In the rows, 128 means zero.
Rows lie near named flat spaces through zero. A row that begins with a name and a colon came from that space; any other row is followed by the name of its block's space that it lies nearest.
hzjd: [130 144 104 149 149 135 126 111 112 145 102 103 175 101 137 135  99 110
 130 154 152 141 149  96]
qchq: [130 123 206 109 120 145  64 131 144 162 126 176 108 105 113  87 124 154
 120 138  43 157 147  66]
jtfj: [150 108 112 172 147 161 168  79 110 122 108 108 171  85  92 135  88 105
 138 162 133  94 120 126]
bbml: [129 123 120  79 111 125 134 139 150 122 107 108 119 130 131 156 155 139
 143 142 187 132 126  92]
qchq: [129 126 102 142 138 145 144  98 108 121 159 138 127 163 123 150 140 121
 149 138 123 114 102 145]
hzjd: [141 158 115 136 134 138 148 127  85  87  99 112 143 147 132 166 125 120
 170  99 174 127 145 148]
qchq: [113 129 165 115 143 133 104 144 110 119 140 143  72 130 134 113 125 162
 123 103  65 124 135 132]
qchq: [131 128 114 123 104 106 140 147 143 125 125 129 134 145 138 122 149 113
 110 118 158 131 108 160]
bbml: [122  73 130 128 111 118 150 116 206 130 217 129  87 114 119 123 117 162
 149 116  94  84 144 136]
bbml: [182 162 123 135  80 164 134 132  84 103  45  95 179  89 219 134  98 131
 183  98 175 121 148 117]
jtfj: [114 130 126 111 134  89 145 161 169 105 127  90 121 113 109 152 116 139
 143  96 190 133 191 126]
jtfj: [134 153 123 127 117 108 132 150 114 118  85 131 158 150 116 131 150  95
 108 119 179 154 116 154]
bbml: [150 137 122  76  68 133 120 140 152 124 121 137 128 165 171 155 179 139
 172 122 185 143 115 101]
hzjd: [128 122 122 136 117 118 108 120 165 174 137 136 165 110 132 105 122 112
 107 162 126 150 132  93]
pqsc: [110 171 116 154 171 121  95 106 110 154 149 154 175 174  87 154 132  94
 142 148 136 188 160  97]
jtfj: [142 132 124  94  63 120 110 169 152 132 134 118 102 123 245 107 138 167
 143  86 128 120 131 132]
qchq: [127 121  97 161 165 158 150  83 106 123 155 104 137 112 128 154  91 134
 165 145 115  98 143 116]
hzjd: [118 158 127 159 146  98 120 140 116 131 124 147 163 159  92 123 132  88
 102 115 142 166 139 162]
hzjd: [151 107 117 117  75 135 140 123 159 133 144 138 131 137 162 121 150 130
 141 129 138 109  94 138]
hzjd: [130 115 122 132 118 128 133 125 136 138 136 133 127 126 135 113 133 124
 110 138 116 118 103 139]
hzjd: [146 114 194  90 114 163 122 119 123  94 117 162  84 139  77 146 152 157
 171 119 103 118 124 103]
qchq: [147 122  76 145 105 123 169 113 143 127 117 103 180 126 139 144 131  94
 133 145 199 115 108 146]
hzjd: [130 129 156 128  95  97 125 154 151 115 159 186 112 193  91 111 178 109
 108  89 116 145 100 195]
bbml: [108 149 136 131 165 148  80 115  74 164 120 156 122 143 137 107 134 124
  91 165  62 156  96 101]
pqsc: [121 121 159 118 124 128 112 142 129 123 149 149  84 135 134 109 134 152
 121 105  76 121 124 143]
jtfj: [123 124 150 106 107 146  76 121 128 167 171 187  93 168 161  99 167 147
 115 146  46 144  81 108]
pqsc: [137 131  93 122 123 124 159 131 122 116  82  87 158 111 137 148 127 110
 126 141 202 121 121 129]
qchq: [152 115  98 133  77 117 156 131 154 132 121 127 160 134 154 117 149 102
 115 131 171 116  87 163]
bbml: [116 129 117 150 145 132 112 118 113 152 153 137 125 128 152 106 115 129
 107 138  78 127 116 134]
jtfj: [128 105 149 120 122 144 105 103 158 159 165 161 119 130 108 116 138 138
 131 161  81 132 116  87]
jtfj: [114 147 147 126 161 136 106 135  86 123 110 130 107 127 127 126 119 140
 120 121  96 139 138 120]
qchq: [117 119 139 142 120  90 110 152 186 161 148 124 142  91 134  89 100 128
  96 119 114 145 171 120]
qchq: [119 138 191  94 141 145  86 146  97 117 109 155  72 132 118 117 138 164
 127 112  67 141 133 104]
pqsc: [110 121 147  83 116  68 134 203 158 127  41  95 119  86 104  91 145 112
  30 128 190 146 117 145]
hzjd: [102 143 132 132 161 105 120 149 116 120 136 122 107 137 114 129 121 132
 112 106 119 140 152 146]
pqsc: [131 116 124 126 123 132 137 119 137 130 131 129 131 127 117 130 133 124
 127 141 134 120 115 126]
bbml: [ 77 115  78 114 170 105 114 127 139 177 170 110 103 136 146 119 140 131
  67 181 111 133  97 109]
bbml: [100 157 153  89 172 139  77 129  75 152  84 162 114 167  79 134 174 114
  84 181 111 183  89  78]
jtfj: [105 130 146 152 205 150 123  95  81 124 130 135 116 122  53 140 104 125
 120 156  79 128 137 111]
jtfj: [129 147 131 135 135 137 116 128  86 129 106 146 133 149 131 120 141 113
 109 132 112 141  98 143]
pqsc: [151 120 114 128  90 103 164 143 167 119  84 104 178 106 111 130 132  95
 117 129 215 129 130 143]
bbml: [ 97 111  58 148 157 124 127 117 129 178 167  78 121  84 221 101  86 146
  87 164  92  99 116 116]
pqsc: [157  83 138 131  71 103 159 138 212 144 101 118 173  69  98  91 121 101
  92 147 174 114 121 131]
pqsc: [132 152 142 137 122 125 111 157 108 117 112 112 119 103 191 110  94 152
 140  78 106 128 170 140]
pqsc: [145 131 117 102  90 101 174 160 140  80  87 114 133 157 106 155 170 105
 131  97 227 123 108 181]
[138 128  81 121  93 127 136 132 145 140 139  98 140 120 217 130 124 139
 146 124 158 113 125 124] : bbml
[132 163 123 134 129 128 121 152  89 103 106 104 124 124 190 135 105 146
 154  78 135 130 164 145] : pqsc
[113 146 113 149 151 136  96 118  89 163 140 145 132 140 164 103 124 121
  95 148  72 144 102 128] : bbml
[162 105 102 141  95 172 161  89 108 116 137 133 132 134 164 132 135 128
 155 141 116  79  67 153] : qchq
[133  96 140 121 130 152 136 113 146 127 135 102 104  71 141 124  92 165
 149 137  99  90 149  92] : bbml
[129 126 114 145 139 136 125 104 134 151 132 124 160 113 123 129 112 116
 130 158 129 134 135  99] : pqsc
[131  83 122 118 122 141 147 106 156 147 130 121 123  95 109 114 130 128
 101 178 119  98  88 108] : pqsc
[128 152 108 163 130 135 103 121  91 155 142 147 148 145 186 101 120 116
 111 126  82 140 107 149] : bbml
[117 133  94 124  98  84 146 170 150 108 175 123  97 175 183 126 154 135
 122  68 150 117 119 208] : hzjd
[142 126 106 118 111 131 158 142 117 104  87  85 130 101 168 136 118 133
 134 116 174 102 123 143] : pqsc
[153 136 141 120  84 150 106 122 129 133 145 161 128 153 173 124 146 141
 166 112 105 133 118 120] : bbml
[137  90  65 105  64 122 158 139 179 139 177  90  98 116 252 116 136 163
 136 120 143  71  91 151] : hzjd
[103 106 102  64 131 110 138 140 171 137 129  94  99 128 119 158 161 144
 118 166 190 128 119  81] : bbml
[140 112  85 101 118 150 180 126  98  90  85  72 106 110 171 156 134 142
 139 135 183  74  85 145] : pqsc
[138 137 122 115 121 143 132 114 107 120 113 146 139 165 109 151 163 111
 141 145 154 138  95 125] : qchq
[134 111 104 130 138 180 147  68  99 111 191 150  98 180 124 172 151 144
 189 147  95  91  85 129] : pqsc
[147 109  85 158 102 146 157  93 121 138 159 147 150 157 149 120 147 101
 122 150 118  99  55 173] : jtfj
[140 114 141 118 117 149 126 113 134 133 121 134 128 114 123 127 129 135
 138 147 119 120 118 101] : hzjd
[183 158 117 113  30 124 142 150 147  95 110 141 170 177 192 155 169 115
 201  69 218 141 131 159] : bbml
[103 162 112 136 177  95 152 163  87  81  94  84 119 134 108 158 111 121
 121  84 182 134 170 173] : jtfj
[110 134  85 166 186 138 145  82 114 131 172 109 151 137  98 170  99 117
 161 151 135 124 159 112] : qchq
[133 134 143 122 110 118 106 130 162 149 136 147 152 133 117 125 136 120
 137 133 138 159 150  97] : hzjd
[129 115 109  72 112 135 184 140  98  55 120 124  58 201 107 182 205 138
 146 107 186  87  51 193] : pqsc
[117  62 148 106 123 115 161 120 218 115 199 120  73 104  69 139 123 166
 149 125 118  83 154 118] : bbml
[102 136 144 114 144 100 102 153 153 138 152 130 105 131 121 125 126 145
 121 111 116 152 169 112] : hzjd

Each name stands for a flat space through zero: a line, a plane or more. A row that begins with a name and a colon came from that space; any other row is followed by the name of the space it lies nearest, among the names in its block.
tmsb: [100  93 154 141 133 132 136 122  92 172 104 160 108 176 179 164 104 166
 109 168 130 133 133 145]
lztl: [106 125 100 147  85 143 111 104 166 156 114 132 154 105 131 101 113 124
 118 114 146 135 107 101]
lztl: [ 86 119 103 147 105 140 125 114 125 156 108 144 159 126 174 105 105 150
 117 150 148 134 120 119]
lztl: [165 144 158 101 106 127 112 158 161 120 162  97  49 121  44 170 146 134
 138  78 100 148 139 111]
tmsb: [ 76 180 122 104 132 125 144 149 113 125 136  95 136 142 149 125 124 154
 123 145 156 166 130 118]
zcqm: [129 165 110 113 115 131 125 140 159 122 144 114 140 111  89 116 130 112
 130 110 139 160 124 109]
lztl: [151 134 138 135 139 128 116 133 156 153 129 162 149 153  89 122 111  95
 108 137 138 158 141 127]
rnhg: [134 124 115 119 134 112 137 106 143 136 109 138 123 122 116 146 138 120
 141  97 152 128 111 148]
tmsb: [117 106 123 136 149 147 142 136  93 146 125 168 160 126 176 131 122 134
 125 175 132 128 146 134]
zzhf: [ 96 122 104 141 103 144 112 127 142 157 120 136 144  97 153 102 122 158
 132 126 157 126 143 108]
rnhg: [151 115 116 135 118 120 112 135 139 116 129 143 120 121 103 112 121 135
 138 119 112 119 140 137]
qdgl: [ 92 134  98 135 108 130 119 119 144 150 112 129 146 107 149 103 121 154
 133 119 165 131 130 119]
tmsb: [116 140 102  89 183 127 201 118  74 114 120 150 173 128 176 178 148  95
 142 162 145 156  91 162]
lztl: [115 150  92 112 107  91 149 138  92  64 122 115 117 176 128 119  88 160
 131 155  76 155  88 166]
rnhg: [118 173 139 152 169  80  88 138 156 124 111 122 166 173 109  40 108 134
 114 129 189 119 186 148]
zzhf: [137 180  94 107 169  82 130 155 131  79 131 128 159 135  96  79 128 132
 152 123 157 142 159 166]
tmsb: [117 119 151 152 126 139 119 102 136 152 116 120 145 140 150 119 124 106
 103 134 139 112 116 110]
zzhf: [ 92 101 150 154 103 133  81 167 106 144 133 114  69 124 167  97 117 240
 137 140 126  86 205 117]
rnhg: [138 128 145 145 123 117  85 148 155 139 132 128 104 132  97  94 121 158
 129 111 140 113 180 124]
qdgl: [147 105 155 130 144 122 123 132 125 149 122 152  98 150 117 157 128 136
 127 127 128 124 148 145]
qdgl: [107 144  65 117  73 150 130 142 138 104 147 116 148  72 126 101 120 146
 145 124 108 151 108  99]
rnhg: [162 120  99 119 116  95 122 153 134 111 123 179 103 162  71 132  89 154
 140 132  95 165 137 174]
qdgl: [123 117 116 147 131 131 113 127 136 148 117 157 158 124 140  97 116 133
 125 141 148 123 150 129]
zzhf: [152  92 124 170 119 134  93 112 150 135 118 153 154 110 127  78 120 114
 124 125 123  84 147 122]
zzhf: [117 150  28  77 120  84 168 136 123  93 106 161 129 107 107 144 118 171
 183 103 147 178  98 191]
zzhf: [144 138 181 105 143 121 157 114  95  77 146  51  74 147 130 181 165 100
 126 110  81  99  82 126]
qdgl: [167 148 155  91 170 107 164 102 133  97 132  89 103 127  91 188 179  64
 142  77 132 119  84 146]
zzhf: [ 90 192 134 111 111 150 129 126 161 130 152  55 147 100 120 115 150  99
 113 103 160 153 106  68]
tmsb: [158 146  91  99 106 147 158 140 126  81 161 124 147  98  92 145 132  81
 137 133  71 165  81 114]
lztl: [170 142 164 117 188 109 142 132 116 100 138 123 135 152 104 139 151  77
 126 130 125 117 138 150]
qdgl: [141  94 135 151 167 118 137  96  96 110 106 137 158 127 178 111 144 106
 134 141 130  65 125 154]
zcqm: [100 127 141 120 125 135 130 141 107 135 133 106  95 122 157 145 139 172
 135 129 134 120 144 121]
qdgl: [130 105 110 157 136 126 122 118 105 106 117 145 171 123 168  79 117 126
 129 158 115  89 135 140]
zcqm: [149  95 130 164 152  99 116  84 141 144  83 172 162 164 134 102 108  97
 115 130 148  98 120 166]
qdgl: [143 110 164 131 126 149 132 153  90 115 154 126 102 151 137 151 120 133
 112 170  67 127 136 117]
zcqm: [140 139 183 142 112 128  94 136 160 149 140 105  90 169  82 129 114 122
  95 117 116 137 142 103]
zcqm: [110 129 125 107 108 157 142 158  97 114 159 104 100  94 150 154 144 163
 142 139  99 133 133 104]
zzhf: [144 101  74 114 115 105 152 102 118  94 104 146 119 103 129 145 133 136
 166 101 110 112  85 171]
qdgl: [ 74 111 112 130  60 140 112 152 113 150 126 122  68 130 157 140  96 232
 132 139 108 145 137 115]
lztl: [143 122 137 113 157 136 157 131 101 124 134 145 136 133 138 164 140 103
 129 149 116 138 119 139]
lztl: [107 105 110 131  91 156 122 136 133 167 128 154 117 104 142 144 116 164
 130 134 129 147 134 109]
tmsb: [153 126 130 112 122 124 135 163  88  59 161  99  87 121 118 133 136 152
 149 138  57 109 134 136]
zcqm: [161  87 132 149 122 146 130 119 107 111 133 150 141 127 140 127 120 100
 120 156  72 102 113 128]
zcqm: [113 211 105 123 123 107 129 113 173  98 130  87 197 157  87  70 106  62
  97 123 150 177  83 110]
zzhf: [165  49 156 183 114 136  89 103 120 125 115 141 108 118 152 100 128 134
 127 126  84  36 145 130]
rnhg: [143 104 130 130 116 116 123  95 148 129 110 114  94 109 117 147 148 126
 145  76 133  93 104 137]
rnhg: [149 113 113 135 101 141 129 116 151 149 123 170 145 142  97 143  99  93
 109 138 104 166  96 124]
rnhg: [163 118  93 145 120 129 112 135 145 109 133 167 172 112 100  81 109 103
 131 140 105 129 137 132]
qdgl: [160 124 102 131 110 118 108 156 146 115 137 166 126 132  77 105 100 139
 135 133 101 151 149 142]
tmsb: [138 146  93 104 125 103 123 139 169 141 119 153 113 113  72 136 129 146
 155  83 167 162 141 151]
zzhf: [165 135 129 130 139 114 114 152 149 133 134 173 138 163  71 117  99 110
 116 143 117 165 152 145]
rnhg: [192 100  63 148 123  89 123 101 127  32 114 144 168 101 105  58 121  93
 162 112  70  67  96 176]
tmsb: [152 165 113 111 151 139 144 161  90  23 182  66 163  71 136  78 169  96
 154 142  78  90 135 108]
rnhg: [118 128 117 138 139 165 146 112 105 104 143 103 191  75 185  99 158  83
 128 149 123  91 110  94]
zcqm: [124 101 145 169 173 102 114  81 114 119  89 118 163 133 187  75 145 116
 130 123 166  39 141 154]
lztl: [158 110 151 114 148 132 125 177 110 143 148 171  86 143 100 166 124 159
 136 148 109 150 182 145]
zcqm: [108 130  88 117 147  97 168 104 106 135  86 178 165 179 152 147  93 123
 123 159 147 172  85 183]
lztl: [130 151  89 136  48  99  83 123 188  86 128  77  90 111  62  71 106 161
 141  64 103 122 105 116]
tmsb: [134 116 118 125 146 103 114 140 137 145 112 159 106 124 114 126 131 170
 153 106 164 120 172 161]
zcqm: [133 139 180 118 178  95 125 134 124 143 118 118  86 173 115 155 143 142
 127 112 165 120 162 157]
[112 136 153 140 114 102  96 110 171 161 104 106  89 155 104 122 121 153
 118  83 169 121 136 129] : tmsb
[105 109  93 160  90 100  75 147 131 109 112 127 105 115 143  47  99 228
 153 119 129  82 182 145] : lztl
[ 88 155 152  94 117 128 143 159  98 124 147  78  61 144 141 176 136 188
 132 128 121 153 132 119] : zzhf
[122  92 196 176 112 114  93  55 170 188  80 107  94 183 133 139 118 106
  84  89 154  83  96 120] : tmsb
[169 127 107 130 136  90 117 128 134  71 125 126 124 124  91  93 129 123
 152 104 105  98 132 163] : zzhf
[164 164 195 150 166 133  94 154 156 134 159 121 159 175  77  86 119  65
  81 154 127 140 176  98] : zzhf
[146 128 116 112 112 122 119 185 100  78 162 121  80 116 105 122 124 185
 156 138  72 127 165 138] : tmsb
[127 131 153 146 120 113 103  94 170 148 109 101 115 140 109 116 132 112
 114  85 157 106 117 119] : tmsb
[147 164 134 122 161  76 118 113 170 125 105 126 134 168  72 111 125  99
 125  90 174 141 129 162] : qdgl
[107 109 109 138  93 163 124 106 150 167 122 133 142  79 150 132 137 126
 129 112 147 124 111  93] : lztl
[ 91 131  90  94  93 142 165 119 124 152 119 134 110 110 142 190 127 152
 140 118 137 178  79 126] : zzhf
[121 142 133 128 127 151 119 200  82  98 174 130 132 135 143  96 107 171
 122 197  79 145 186 110] : rnhg
[130 117 160 133 169 112 135 120  96 116 118 116 118 149 160 133 144 131
 130 136 135  88 142 151] : zcqm
[ 82 117 121 137 152 134 131 132 117 200  99 186 159 146 179 132 109 165
 119 164 195 154 166 141] : tmsb
[111 125 160 115 111 133 132 141 116 150 134 114  67 157 127 180 122 165
 118 130 114 150 126 122] : rnhg
[120  77  55 156 111 124 124  97 101  78 103 132 165  46 201  61 144 162
 178 116 120  35 122 149] : lztl
[160 101 188 151 173 160 122 144 109 163 145 170 152 155 139 139 128  86
  95 182 116 122 172 114] : qdgl
[170 106 189 135 171 136 136 137  95 121 144 139 117 166 128 157 136  91
 108 163  87 110 143 135] : qdgl
[136 124 126 138 122 139 130  95 157 150 117 137 158 123 119 131 129  78
 113 116 141 134  95 115] : tmsb
[117 114 131 129  96 170 127 158 108 138 156 134 117 112 145 141 118 151
 120 163  88 145 138  94] : qdgl
[114 143 139 129 135 130 129 141 115 126 135 121 137 148 140 118 118 133
 115 154 126 140 138 122] : rnhg
[147  84 141 141 132 142 148  84 113 132 113 137 134 123 157 161 142  85
 122 128 105  94  83 132] : zzhf
[126  78 137 167 129 132  84 140 138 187 107 190 120 131 143 102 107 182
 128 140 157 104 200 138] : tmsb
[173  94  90 139 113 128 116 115 146 100 127 148 137  72 106 104 142 112
 159  96 105  87 124 137] : rnhg
[ 96 150 142 106 140  99 172 100  97 122 102 106 113 201 152 180 112 121
 107 143 127 162  63 159] : rnhg
[108 125 165 116 149 129 131 159  90 137 139 115  79 143 156 159 140 182
 134 144 132 121 170 133] : lztl
[136 150 131 118 145 140 160 104 111  82 143  84 169 113 145 127 155  57
 121 133 107 113  76 111] : tmsb

Rows lie near named flat spaces through zero. A row that begins with a name and a colon came from that space; any other row is followed by the name of its block's space that it lies nearest.
mf-lm: [145 127 125 119 135 140 123 111  95 119 105 121 113 137 146  90 133 119
 135 143 113 112 125 109]
tz-cz: [ 91 113 165 138 169 144 123 136  78 136 137 150 153 137 140 126 131 108
 148 116 115 111 152 110]
nj-hn: [ 98 130 155 156 127 105 152 124 135 165 135 116 146 127  80 111 125 165
 105 147 166 150 126 139]
hj-zl: [106 134 166  63  72 135 116 152 179 122 109 167 118  57 125 113 135 117
  89  91  73 140 154 115]
nj-hn: [177 141 148 114  99 162 152 109 120 163  64 126 121 104 124  79 128 159
  87 141 147 133 112  84]
tz-cz: [155 126 143 108 134 168 107 128 103 145 144 169 130 122 167 177 110 136
 113 122 120 110 122 120]
dr-gj: [ 89 133 151 102 124  96 130 126 121 120 143 126 120 106  94  89 138 125
 117 146 113 129 146 141]
nj-hn: [131 122 111  99 154 125 113 127 119  91 120 126 118 126 134 137 131  79
 166 132  95 117 137 135]
dr-gj: [127 127 140 154 163 131 126 126 119 174 170 141 139 150  99 182 105 158
 124 161 175 149 107 164]
mf-lm: [161 132  68 102 139 155 136 128 136  91 151  99 107 140 130 116 116  88
 183 162 124 158  78 133]
mf-lm: [105 160 151 118 112 101 130 142 132 158 112 126 104  97 115  67 167 149
  98 129 135 144 172 111]
tz-cz: [104 135  91 163 147  83 194 129 125  96 133  56 163 139  79  86 147 108
 171 132 176 134 130 123]
dr-gj: [177 141 110 115 146 130 178  99 100 154 133  94 158 113 107 162  99 156
 120 181 188 130  96 118]
tz-cz: [140 129 147 162 141 142  99 142 163 147  84 157  85 163  73 103 151 118
 133 118 145 158 120 170]
hj-zl: [110 149 101 140 158  93 130 139  83 103 207 118 125 149 138 141 150 122
 148 127 157  97 152 151]
mf-lm: [ 57 113 212 178 144 120 122 146 123 205 117 165 174 122 120 149 130 170
  91  99 137 137 178 113]
tz-cz: [143 133 105  86  98 132 103 137 143  74 131 143  95 114 159 118 141  94
 132  99  80 105 135 132]
hj-zl: [122 121 121 133 118 123 132 131 137 114 142 127 144 128 138 153 121 127
 128 110 125 118 127 131]
dr-gj: [136  88 133 151 131 128 106  90 105  93  80 124 125 171 143 110 115 114
 138 128  87  85 113 132]
nj-hn: [126 116 125  99 132 126 124 116 133 108 105 118 125 116 123 119 118 103
 145 147  94 133 122 126]
tz-cz: [108 123 129 126 194 109 100 136 106 147 126 134 142 127 158 198 129 104
 165 137 111 127 175 128]
tz-cz: [136 133 105 152  77  93 152 102 131  91  98  81 110 145 118  37 150 148
 105 124 135 102 120 119]
nj-hn: [162 138 152 106 125 158 120 120 105 158  93 151 117 109 149 122 129 143
 101 133 126 118 135 100]
hj-zl: [144 114 104  94  79  90 130 107 197  83 163 123 128 112  77 197  84 138
  98 142 124 125  81 203]
hj-zl: [137  98  91 152 109 122 132 124 182  95  71  95 153 138 157 157 116 105
 156  93  96 129 122 111]
mf-lm: [139 134  71 123  92 109  71 135 138  42 181 139  61 169 180 115 154 101
 139  93  82  83 128 171]
dr-gj: [ 94 162 160  88 178 124 172 159  97 167 191 139 163  73  70 150 134 121
 136 153 182 158 154 129]
hj-zl: [141 141 147 112 130 147 129 130 106 149 142 150 125 115 129 132 127 141
 108 134 143 123 128 123]
dr-gj: [187 106 111 157 113 151 181 118 134  96 107 127 206 133 133 225  99 126
 120  58 176  68 103 119]
hj-zl: [144 135 149 120 149 149 132 108  94 168 157 138 114 138  89 118 107 158
 112 192 164 148  88 149]
hj-zl: [ 75 159 125  61 107  75 113 151 149 100 212 133  88  83  96 103 147 117
 117 151 103 147 153 172]
mf-lm: [153 163 117 124 177 123 124 162 123 129 145 153 109 129  94 169 164  96
 153 108 179 127 157 165]
nj-hn: [155 136 127 122 109 150 132 122 135 142  97 124 110 123 129  92 130 139
 115 138 131 142 111 110]
dr-gj: [ 99 137 157 101 154 108 165 136 104 117 161 133 157  99  58 127 133 108
 132 134 157 120 141 148]
nj-hn: [175 153 119 137 144 125 144 119 105 141  84 115 109 134 109 100 156 132
 124 136 173 116 137 120]
hj-zl: [118 112 111 157 107  86 124 106 184 130 111  93 117 150  87 125 110 154
 120 161 130 159  99 169]
nj-hn: [164 140 140 128 120 146 176 123  93 132 104 128 165 107 130 127 135 139
 104  97 171  88 136  88]
dr-gj: [160 146 129 114 146 145  70 139 132 166  67 155  75 122 183 133 156 122
 129 127  96 141 170 106]
nj-hn: [ 87 115 149 165  60 143 155 137 179 162 165 124 157 125 115 103 101 190
  82 118 142 171  86 119]
mf-lm: [132 120 115 129 159 160 139 158 183 148 144 136 154 123  91 205 100 102
 170 130 151 192  94 152]
hj-zl: [117 113 115 155 148 133 137 119 116 132 150 107 146 156 129 135 108 132
 153 152 138 141 102 129]
dr-gj: [138 123 140  84 158 122 146  87  61 121  81  99 137 104 133  85 121 110
 139 181 103 102 139  87]
dr-gj: [109 131 114 114  88 119 140 127 141 115 139 103 128 108 153  86 128 139
 118 130 103 137 127 100]
tz-cz: [ 95 122 141 147 185 134 171 138  87 150 163 114 191 127 110 159 115 119
 163 139 168 138 132 111]
mf-lm: [136 130 127 128 139 129 127 134 131 127 138 138 133 129 118 160 126 122
 132 121 141 125 128 143]
dr-gj: [136 120 117 151 155 154 132 122 109 150 146 119 140 155 141 143 108 136
 150 154 146 146  99 121]
mf-lm: [ 95 138 114 171 152 129 125 171 166 143  93 109 113 145 122  77 172  95
 181 103 129 184 156 109]
hj-zl: [ 82  76 128 165 143 130 130 118 147  87  91 101 151 168 105  89 114  81
 185 124  82 144 103 130]
tz-cz: [173 163  72 104 157 127 100 140 145 168 131 111  91 115 179 183 132 133
 152 170 136 172 140 120]
tz-cz: [163 147  66 154 115  96 205  95  76 100 144  42 166 138 153  96 131 158
 129 145 190  84 115  83]
nj-hn: [133 106 108 127 110 114 146 118 120  74 142 120 180 122 170 194 108 116
 128  80 112  65 135 117]
mf-lm: [108  88 136 191 131 117 184  97 117 138  70  72 208 146 127 118 102 147
 136 123 143 117 117  79]
mf-lm: [116 128 126 132  77  99 102 138 183 110 116 139 107 121 138 129 143 138
  97  86 100 120 149 146]
nj-hn: [166 115 162 149  73 148 173 123 141 105  71 154 179 114 107 142 130 140
  73  36 159  63 126 111]
tz-cz: [127 117 132 160 111 103 146 106 115 100 103 110 136 151 108  90 138 136
 114 111 140  89 128 133]
[146 144  98 113 119 127 123 132 132 118 129 114 104 123 153 113 140 123
 136 134 121 133 130 117] : tz-cz
[177 161 121 110 164 128 146 147 144 143  74 132 116 104  77 149 159  98
 144 120 176 143 151 137] : mf-lm
[145 127 111 132 107 132 160 121 134 124 137 109 160 118 137 152 110 145
 117 120 149 120 110 112] : dr-gj
[133 135 158  65 113 164 123 113 118 169 115 138 105  84 128  80 107 146
 103 191  97 169 105  98] : mf-lm
[137 155 134  93 164 119  91 141 123 115  85 146  52 127  85  61 180  74
 157 145 109 142 160 155] : dr-gj
[186 120 114 123 145 152 132 108 115 111  78 127 127 141 125 146 120 105
 144 129 135 106 108 126] : hj-zl
[114 123 113 143 130 138 138 140 135  95 152 120 122 152 102  92 136 100
 160 119 133 140 104 144] : dr-gj
[105 118 124 122 114 130 134 141 137 107 164 134 156 117 148 158 117 119
 132  99 112 119 130 123] : hj-zl
[110  96 132 135 105 134 127 121 181 120  82 114 140 127 115 116 106 117
 137 126  88 159 105 123] : hj-zl
[123  66 148 163  96 108 133  53  95 125 110 105 191 154 175 174  58 190
  79 148  98  63  97 112] : dr-gj
[125 164 163  93 179 123  78 154 118 189 108 173  77 100 120 138 164 120
 125 151 124 158 189 139] : dr-gj
[160 114 162  96  96 146 124 108 159 125  83 159 119 108  77 133 105 132
  89 131 117 125  96 155] : hj-zl
[ 99 117 156 140 175 114  89 143 156 162 103 154 120 135  99 174 130 111
 149 134 115 162 155 163] : tz-cz
[115 118 196 120 136 128 102 126 145 155  71 174 110 118  64 115 135 124
 101 127 114 137 143 159] : nj-hn
[103 105 154 104 137 133 100 141 172  88  88 157 102 128  63 101 136  61
 159 113  78 149 124 171] : nj-hn
[ 86 102 177 121  73 116 124 110 152 132 123 142 139 110 108  99 105 162
  74 128  91 126 117 133] : tz-cz
[111 116 120 127  94 153 164 143 148  96 154 120 164 117 129 115 115 114
 136  93 123 132 102 107] : nj-hn
[119 108 129 144 124 117 129 102 117 116 136 113 132 152 115 115 109 140
 125 153 124 119 102 144] : dr-gj
[153 142 165  74 130 170 132 131  87 135 160 181 128  95 118 145 119 127
  99 127 139 104 120 129] : hj-zl
[ 97 120 147 139 150 114 137 119 109 166 136 116 161 120 135 149 111 152
 125 154 133 138 141 112] : tz-cz
[139 133 141 127 118 146 114 131 130 149 120 147 113 127 140 123 130 143
 110 126 126 134 127 122] : nj-hn
[145 137 109  99 148 166 190 144  94 101 121 104 177  94 143 116 134  79
 172 105 141 119 130  64] : dr-gj
[134 138  89 161 102 129 151 136 154 121 147  94 120 150 124  91 135 143
 136 127 158 154  98 125] : nj-hn
[128 121  77 152  89 108 161 112 148 107 154  71 154 138 154 127 107 156
 128 136 138 130  97 112] : nj-hn
[140 135 139 133 140 138  97 153 146 136 104 168 110 130 134 160 151 110
 129  86 125 123 158 141] : dr-gj
